Below is a small trained network, with its code and all its weights. Each question gives an input and a target symbol and asks what happens when units are switched off, that is, made to give their printed mean instead of their output.

import numpy as np


def w(rows, s, z=0):
    codes = np.array(rows[::2]) - 128.0
    scale = np.full(codes.shape[1], s)
    scale[-1] = z or s
    return codes * scale


def f(y):
    return y / 2 * (1 + np.tanh(0.7978845608 * (y + 0.044715 * y**3)))


def softmax(a):
    e = np.exp(a - a.max(-1, keepdims=True))
    return e / e.sum(-1, keepdims=True)


def log_softmax(a):
    a = a - a.max(-1, keepdims=True)
    return a - np.log(np.exp(a).sum(-1, keepdims=True))


def net(x, mask):
    ids = ['Ψαδεημξπτφ'.index(c) for c in x.split()]
    T = len(ids)
    res = E[ids] + P[:T]
    r = res
    for j in range(2):
        rows = slice(4 * j, 4 * j + 4)
        q, k, v = (r @ M[0][rows].T for M in (Q, K, V))
        z = softmax(np.where(np.tri(T) > 0, q @ k.T / 4**0.5, -1e9)) @ v
        o = O[0][rows]
        res = res + np.where(mask[j], z, o[:, -1]) @ o[:, :-1]
    y = f(res @ A[0][:, :-1].T + A[0][:, -1])
    res = res + np.where(mask[2:14], y, B[0][:, -1]) @ B[0][:, :-1]
    return log_softmax(res[-1] @ U[:, :-1].T + U[:, -1])


Q, K, V, O, A, B = {}, {}, {}, {}, {}, {}
E = w([
[133,151,141],'Ψ',
[113,144,86],'α',
[93,105,116],'δ',
[125,124,166],'ε',
[128,149,112],'η',
[151,176,119],'μ',
[160,162,162],'ξ',
[233,5,69],'π',
[141,150,137],'τ',
[111,132,106],'φ',
],0.024)
P = w([
[127,124,136],'0',
[99,137,138],'1',
[146,178,116],'2',
[161,99,127],'3',
[147,85,255],'4',
[129,211,131],'5',
],0.023)
Q[0] = w([
[186,4,158],'head 0',
[25,188,170],'head 0',
[71,180,170],'head 0',
[51,194,179],'head 0',
[81,188,105],'head 1',
[120,56,94],'head 1',
[73,116,118],'head 1',
[94,133,117],'head 1',
],0.019)
K[0] = w([
[59,254,144],'head 0',
[255,95,102],'head 0',
[199,100,83],'head 0',
[223,92,75],'head 0',
[93,167,154],'head 1',
[136,65,148],'head 1',
[77,118,169],'head 1',
[97,140,137],'head 1',
],0.019)
V[0] = w([
[110,8,178],'head 0',
[235,108,255],'head 0',
[121,231,224],'head 0',
[7,95,24],'head 0',
[165,153,51],'head 1',
[82,144,53],'head 1',
[101,54,135],'head 1',
[98,242,197],'head 1',
],0.0098)
O[0] = w([
[254,226,104,52],'head 0',
[202,69,110,157],'head 0',
[126,74,104,123],'head 0',
[89,208,158,60],'head 0',
[131,103,97,255],'head 1',
[118,112,204,122],'head 1',
[157,151,141,28],'head 1',
[58,85,114,121],'head 1',
],0.013,0.0037)
A[0] = w([
[120,193,75,221],'neuron 0',
[112,104,119,191],'neuron 1',
[131,1,178,75],'neuron 2',
[29,174,175,113],'neuron 3',
[52,195,183,2],'neuron 4',
[75,63,245,35],'neuron 5',
[154,164,198,136],'neuron 6',
[212,142,77,66],'neuron 7',
[246,182,136,29],'neuron 8',
[168,79,54,110],'neuron 9',
[151,231,200,3],'neuron 10',
[82,201,60,219],'neuron 11',
],0.0085,0.011)
B[0] = w([
[162,120,156,226],'neuron 0',
[155,118,129,200],'neuron 1',
[102,214,85,251],'neuron 2',
[130,120,176,239],'neuron 3',
[118,194,11,174],'neuron 4',
[176,115,123,205],'neuron 5',
[140,163,80,172],'neuron 6',
[108,89,174,220],'neuron 7',
[48,124,105,252],'neuron 8',
[134,194,147,211],'neuron 9',
[159,56,117,175],'neuron 10',
[139,106,159,235],'neuron 11',
],0.011)
U = w([
[126,71,130,151],'Ψ',
[133,146,76,73],'α',
[230,61,168,254],'δ',
[189,144,193,123],'ε',
[147,95,162,57],'η',
[125,127,193,94],'μ',
[79,165,164,37],'ξ',
[70,53,109,38],'π',
[105,1,225,175],'τ',
[124,62,132,147],'φ',
],0.0089,0.0046)

Each question gives the input, a string of symbols that net reads in full, and the target symbol t.
The units are the heads (4 rows each of Q, K, V and O) and the neurons (one row each of A and B). Each row of codes is followed by its name. A weight is (code - 128) times the scale printed after its matrix; where a second scale follows, it is the last column's (O, A, B and U).
mask holds one flag per unit, heads first, then neurons. A switched-off unit (its flag False) gives its mean, the last column of its rows in O or B, instead of its output. The means were averaged over made-up inputs and are rounded, as every weight is.
A unit's drop is (log p(t) with every unit on - log p(t) with that unit switched off) / (log p(t) with every unit on - log p(t) with every unit switched off).
The circuit of an input: a set's keep is (log p(t) with only the set's units on - log p(t) with every unit switched off) / (log p(t) with every unit on - log p(t) with every unit switched off). Starting from the 12 units with the biggest drops (on a tie, the unit counted first), units are removed one at a time, each time the one whose removal leaves the highest keep (on an exact tie, the one counted first), for as long as the keep stays at least 0.8.
units of the circuit, in order: the units of the circuit, biggest drop first
most important unit: the unit with the biggest drop
top k neurons: the k neurons with the biggest drops, biggest first
heads that matter: for each layer, one digit per head in row order, 1 if its drop is at least 0.15 and else 0, layers parted by /
input α η φ φ, target τ: heads that matter : 10
input ξ δ η τ, target ε: units of the circuit, in order : head 0; neuron 8
input Ψ π φ φ ξ, target δ: most important unit : head 1
input μ ξ η δ ε η, target ε: top 3 neurons : neuron 8; neuron 0; neuron 11
input μ ε Ψ, target π: heads that matter : 11
input δ α α δ, target ξ: heads that matter : 10
input π η δ, target δ: units of the circuit, in order : head 0; neuron 10
input α Ψ α η Ψ, target ξ: units of the circuit, in order : head 0; neuron 4
input τ η α τ, target τ: units of the circuit, in order : head 0; neuron 2
input α α τ, target ξ: top 2 neurons : neuron 4; neuron 10
input η τ μ, target τ: units of the circuit, in order : head 1; neuron 2; neuron 4
input ξ η ξ μ, target τ: units of the circuit, in order : head 0; neuron 2; neuron 4
input α δ μ η μ, target π: units of the circuit, in order : neuron 2; head 0
input ξ α η η, target ξ: units of the circuit, in order : head 0
input π ε μ, target δ: units of the circuit, in order : head 0; neuron 10
input η π ε, target δ: top 2 neurons : neuron 10; neuron 2
input η η ξ, target τ: units of the circuit, in order : head 1; neuron 2; neuron 4
input φ τ ξ η η η, target τ: heads that matter : 01
input α φ Ψ, target ξ: heads that matter : 11
input μ ε φ, target π: units of the circuit, in order : head 0
input μ α η φ, target ξ: heads that matter : 10
input Ψ ξ η τ, target α: heads that matter : 10
